Below are the code and all the weights of a small trained network. Each question names an input and a class and asks about switching units off, where a switched-off unit gives its printed mean instead of its output.

import numpy as np


def w(rows, s, z=0):
    codes = np.array(rows[::2]) - 128.0
    scale = np.full(codes.shape[1], s)
    scale[-1] = z or s
    return codes * scale


def f(y):
    return np.maximum(y, 0)


def log_softmax(a):
    a = a - a.max(-1, keepdims=True)
    return a - np.log(np.exp(a).sum(-1, keepdims=True))


def net(x, mask):
    res = np.array(x, float).reshape(1, 6) / 4 @ E
    y = f(res @ A[0][:, :-1].T + A[0][:, -1])
    res = res + np.where(mask, y, B[0][:, -1]) @ B[0][:, :-1]
    return log_softmax(res[-1] @ U[:, :-1].T + U[:, -1])


A, B = {}, {}
E = w([
[50,37,168,59,123],'x0',
[127,126,123,129,129],'x1',
[16,198,59,135,55],'x2',
[129,127,124,128,130],'x3',
[63,112,180,253,172],'x4',
[166,70,146,187,2],'x5',
],0.0057)
A[0] = w([
[155,90,137,157,44,103],'neuron 1',
[158,182,119,152,137,46],'neuron 2',
[135,127,141,132,105,80],'neuron 3',
[152,106,137,149,82,46],'neuron 4',
[214,73,158,140,185,65],'neuron 5',
[127,138,114,122,160,90],'neuron 6',
[108,123,153,179,152,28],'neuron 7',
[94,162,133,123,104,84],'neuron 8',
[84,126,113,122,108,74],'neuron 9',
[100,148,97,133,108,50],'neuron 10',
[80,120,166,243,176,38],'neuron 11',
[151,153,114,147,125,66],'neuron 12',
[150,169,135,145,124,56],'neuron 13',
[153,138,102,83,120,79],'neuron 14',
[167,146,111,56,100,41],'neuron 15',
[108,179,88,85,247,61],'neuron 16',
[173,192,96,159,133,54],'neuron 17',
[192,82,153,132,175,49],'neuron 18',
[181,103,162,125,154,64],'neuron 19',
[117,124,138,159,133,61],'neuron 20',
[90,133,174,196,158,33],'neuron 21',
[142,135,107,100,130,97],'neuron 22',
[184,153,110,47,82,53],'neuron 23',
[54,51,158,66,124,10],'neuron 24',
[109,130,145,155,145,52],'neuron 25',
[55,47,149,70,130,3],'neuron 26',
[174,71,139,174,22,5],'neuron 27',
[83,168,97,131,96,59],'neuron 28',
[164,157,126,64,101,47],'neuron 29',
[122,139,135,119,136,84],'neuron 30',
[152,167,118,157,136,44],'neuron 31',
[104,159,132,100,201,78],'neuron 32',
[125,137,118,122,151,91],'neuron 33',
[192,88,164,124,176,75],'neuron 34',
[146,141,124,98,114,72],'neuron 35',
[97,155,121,96,202,50],'neuron 36',
[172,184,112,165,133,45],'neuron 37',
[155,137,103,87,114,71],'neuron 38',
[33,193,74,134,66,58],'neuron 39',
[141,105,125,143,93,52],'neuron 40',
[193,198,92,183,138,43],'neuron 41',
[74,166,92,135,91,68],'neuron 42',
],0.013,0.0026)
B[0] = w([
[146,128,97,159,47,218],'neuron 1',
[134,129,189,130,129,177],'neuron 2',
[132,130,125,133,110,142],'neuron 3',
[140,142,113,130,76,170],'neuron 4',
[188,110,88,132,203,217],'neuron 5',
[133,123,125,146,105,153],'neuron 6',
[74,123,111,109,133,169],'neuron 7',
[150,107,113,132,150,164],'neuron 8',
[157,107,124,129,157,160],'neuron 9',
[153,133,110,126,153,164],'neuron 10',
[4,143,98,108,153,238],'neuron 11',
[135,120,163,116,124,158],'neuron 12',
[134,135,165,121,130,158],'neuron 13',
[76,128,114,124,142,174],'neuron 14',
[46,145,116,128,158,195],'neuron 15',
[154,122,81,168,7,242],'neuron 16',
[138,121,212,119,130,204],'neuron 17',
[176,137,96,121,187,194],'neuron 18',
[167,135,98,114,168,178],'neuron 19',
[101,118,116,124,131,149],'neuron 20',
[48,118,109,101,136,194],'neuron 21',
[98,119,114,122,130,157],'neuron 22',
[24,121,116,122,151,217],'neuron 23',
[145,139,247,116,138,206],'neuron 24',
[93,126,121,121,132,150],'neuron 25',
[145,130,243,116,136,203],'neuron 26',
[153,137,98,161,15,233],'neuron 27',
[165,125,98,125,167,190],'neuron 28',
[57,127,115,125,149,186],'neuron 29',
[129,132,124,135,122,134],'neuron 30',
[131,147,177,125,132,167],'neuron 31',
[146,130,100,150,52,194],'neuron 32',
[132,126,123,134,109,146],'neuron 33',
[183,123,92,125,184,200],'neuron 34',
[96,126,119,119,133,154],'neuron 35',
[147,143,107,156,56,192],'neuron 36',
[144,130,199,111,124,193],'neuron 37',
[78,119,118,121,139,172],'neuron 38',
[202,126,72,124,211,254],'neuron 39',
[134,125,123,147,96,157],'neuron 40',
[151,123,232,110,124,227],'neuron 41',
[172,117,92,128,172,200],'neuron 42',
],0.038,0.0069)
U = w([
[186,113,73,141,205,184],'0',
[133,144,95,191,32,125],'1',
[8,131,107,114,157,34],'2',
[143,137,254,114,136,252],'3',
],0.0068,0.00034)

Each question gives the input, the list of numbers given to net, and the class t.
The units are the neurons (one row each of A and B). Each row of codes is followed by its name. A weight is (code - 128) times the scale printed after its matrix; where a second scale follows, it is the last column's (A, B and U).
mask holds one flag per neuron, in row order. A switched-off neuron (its flag False) gives its mean, the last column of its row in B, instead of its output. The means were averaged over made-up inputs and are rounded, as every weight is.
A unit's drop is (log p(t) with every unit on - log p(t) with that unit switched off) / (log p(t) with every unit on - log p(t) with every unit switched off).
The circuit of an input: a set's keep is (log p(t) with only the set's units on - log p(t) with every unit switched off) / (log p(t) with every unit on - log p(t) with every unit switched off). Starting from the 12 units with the biggest drops (on a tie, the unit counted first), units are removed one at a time, each time the one whose removal leaves the highest keep (on an exact tie, the one counted first), for as long as the keep stays at least 0.8.
circuit, biggest first: the units of the circuit, biggest drop first
most important unit: the unit with the biggest drop
k most important neurons: the k neurons with the biggest drops, biggest first
drop of u: that unit's drop, to one decimal
input [0,3,-1,-2,-7,-6], class 2: most important unit -> neuron 23
input [0,-2,7,-7,-7,-3], class 0: 3 most important neurons -> [neuron 39; neuron 11; neuron 42]
input [-5,3,-4,5,1,-3], class 3: 2 most important neurons -> [neuron 39; neuron 41]
input [6,4,-6,7,-2,5], class 0: 2 most important neurons -> [neuron 5; neuron 34]
input [1,-6,6,7,2,6], class 0: 3 most important neurons -> [neuron 39; neuron 16; neuron 42]
input [6,-6,6,7,0,-5], class 0: 3 most important neurons -> [neuron 39; neuron 41; neuron 42]
input [3,-8,2,3,2,1], class 3: 2 most important neurons -> [neuron 5; neuron 23]
input [8,8,-5,4,8,-3], class 2: 2 most important neurons -> [neuron 11; neuron 21]
input [0,-4,5,2,-6,-1], class 2: 4 most important neurons -> [neuron 23; neuron 15; neuron 5; neuron 29]
input [5,8,7,-3,1,-8], class 1: 2 most important neurons -> [neuron 16; neuron 36]
input [7,-8,6,-2,-4,4], class 3: 2 most important neurons -> [neuron 24; neuron 26]
input [5,8,-4,-3,2,-2], class 3: 4 most important neurons -> [neuron 24; neuron 26; neuron 39; neuron 42]
input [7,-1,-6,6,8,3], class 2: 2 most important neurons -> [neuron 11; neuron 21]
input [-3,4,-2,-1,6,4], class 2: circuit, biggest first -> [neuron 11]
input [5,-7,-1,-2,-6,-8], class 1: drop of neuron 16 -> 1.4
input [-5,-8,6,-1,1,-8], class 1: drop of neuron 16 -> 3.7
input [-6,-5,-4,6,-2,-4], class 3: drop of neuron 39 -> 0.1
